Here is a tiny trained network, its code and every weight. The questions are about switching its units off for an input and a class, where a switched-off unit gives its printed mean instead of its output.

import numpy as np


def w(rows, s, z=0):
    codes = np.array(rows[::2]) - 128.0
    scale = np.full(codes.shape[1], s)
    scale[-1] = z or s
    return codes * scale


def f(y):
    return y / 2 * (1 + np.tanh(0.7978845608 * (y + 0.044715 * y**3)))


def log_softmax(a):
    a = a - a.max(-1, keepdims=True)
    return a - np.log(np.exp(a).sum(-1, keepdims=True))


def net(x, mask):
    res = np.array(x, float).reshape(1, 8) / 4 @ E
    y = f(res @ A[0][:, :-1].T + A[0][:, -1])
    res = res + np.where(mask, y, B[0][:, -1]) @ B[0][:, :-1]
    return log_softmax(res[-1] @ U[:, :-1].T + U[:, -1])


A, B = {}, {}
E = w([
[191,104,82,194,190,88,116,87,108,104],'x0',
[66,134,219,133,216,78,102,167,26,102],'x1',
[171,149,150,128,136,141,64,150,128,111],'x2',
[60,65,119,114,177,95,222,83,187,212],'x3',
[134,132,125,134,120,133,131,144,123,117],'x4',
[89,239,109,176,111,60,75,161,192,182],'x5',
[166,121,150,221,89,253,213,38,85,232],'x6',
[108,118,124,142,117,120,134,137,112,127],'x7',
],0.0081)
A[0] = w([
[148,167,164,187,139,198,153,101,99,199,2],'N1',
[135,57,161,104,206,105,179,184,195,245,141],'N2',
[17,175,173,54,88,217,111,146,130,168,84],'N3',
[152,91,42,221,173,74,94,91,77,139,74],'N4',
[51,173,185,149,224,134,115,130,45,136,93],'N5',
[82,254,96,180,150,99,89,122,149,200,3],'N6',
],0.0087,0.0053)
B[0] = w([
[35,155,39,19,176,1,50,169,104,132,213],'N1',
[210,159,145,145,17,98,92,158,60,89,255],'N2',
[163,127,190,238,237,56,152,60,180,80,217],'N3',
[138,175,228,187,220,91,151,100,205,112,209],'N4',
[92,145,79,104,7,224,153,117,226,137,223],'N5',
[217,9,106,48,165,177,188,118,31,203,236],'N6',
],0.0095,0.0073)
U = w([
[31,132,41,15,160,2,92,154,149,85,47],'0',
[142,159,200,191,191,95,183,97,188,103,49],'1',
[140,8,109,60,172,213,218,118,36,105,97],'2',
[121,154,106,130,107,139,156,148,136,120,254],'3',
[105,143,13,141,43,191,147,102,230,135,102],'4',
[159,187,116,171,79,122,114,167,58,103,141],'5',
[117,159,87,136,123,133,172,171,107,107,199],'6',
[109,104,131,170,101,126,91,137,140,148,157],'7',
],0.0074,0.0055)

Each question gives the input, the list of numbers given to net, and the class t.
The units are the neurons (one row each of A and B). Each row of codes is followed by its name. A weight is (code - 128) times the scale printed after its matrix; where a second scale follows, it is the last column's (A, B and U).
mask holds one flag per neuron, in row order. A switched-off neuron (its flag False) gives its mean, the last column of its row in B, instead of its output. The means were averaged over made-up inputs and are rounded, as every weight is.
A unit's drop is (log p(t) with every unit on - log p(t) with that unit switched off) / (log p(t) with every unit on - log p(t) with every unit switched off).
The circuit of an input: a set's keep is (log p(t) with only the set's units on - log p(t) with every unit switched off) / (log p(t) with every unit on - log p(t) with every unit switched off). Starting from all 6 units, units are removed one at a time, each time the one whose removal leaves the highest keep (on an exact tie, the one counted first), for as long as the keep stays at least 0.8.
units of the circuit, in order: the units of the circuit, biggest drop first
most important unit: the unit with the biggest drop
top k neurons: the k neurons with the biggest drops, biggest first
drop when u is switched off: that unit's drop, to one decimal
input [8,-8,7,-2,-2,-1,-2,2], class 1: top 2 neurons : (N4 N5)
input [7,0,0,1,0,5,-5,0], class 1: most important unit : N4
input [-1,-5,-3,7,-1,-7,8,-7], class 0: top 2 neurons : (N1 N6)
input [4,3,0,2,-7,-3,4,2], class 3: units of the circuit, in order : (N3 N6)
input [3,-2,-7,7,6,-4,3,7], class 5: units of the circuit, in order : (N2 N6)
input [-7,2,-5,2,3,1,-4,3], class 1: top 2 neurons : (N3 N1)
input [-6,-3,1,8,-1,-4,-7,8], class 5: units of the circuit, in order : (N2 N1)
input [-7,6,-7,8,8,-3,1,-2], class 3: top 3 neurons : (N2 N5 N4)
input [2,4,8,-2,-8,8,-7,7], class 2: top 2 neurons : (N6 N1)
input [4,6,0,4,-2,0,5,6], class 4: top 2 neurons : (N5 N3)
input [1,-4,7,-3,7,7,-5,6], class 2: top 3 neurons : (N6 N1 N2)
input [-5,0,5,3,5,5,6,1], class 0: top 2 neurons : (N1 N4)
input [8,5,-7,6,7,8,-4,-6], class 1: top 2 neurons : (N4 N1)
input [8,2,5,-6,2,-1,4,0], class 1: top 2 neurons : (N4 N2)
input [-8,-6,1,8,-6,8,-2,-4], class 1: most important unit : N3
input [-3,-1,4,5,-4,3,-2,2], class 5: top 4 neurons : (N2 N1 N4 N5)
input [7,2,6,-5,-1,0,6,1], class 1: top 2 neurons : (N4 N2)
input [8,-2,2,-5,5,3,-4,-3], class 1: top 3 neurons : (N4 N1 N2)
input [1,-1,-7,7,-5,-3,2,-6], class 5: top 2 neurons : (N2 N6)
input [5,2,7,5,3,6,-5,3], class 7: most important unit : N1
input [0,6,-1,7,-5,-6,4,-3], class 5: drop when N6 is switched off : 0.2
input [1,2,-3,1,-2,3,4,0], class 0: drop when N3 is switched off : 0.1
input [2,3,-5,-8,6,-5,8,-1], class 0: drop when N1 is switched off : 0.8
input [3,-7,-7,8,-4,-5,0,-2], class 5: drop when N6 is switched off : 0.2
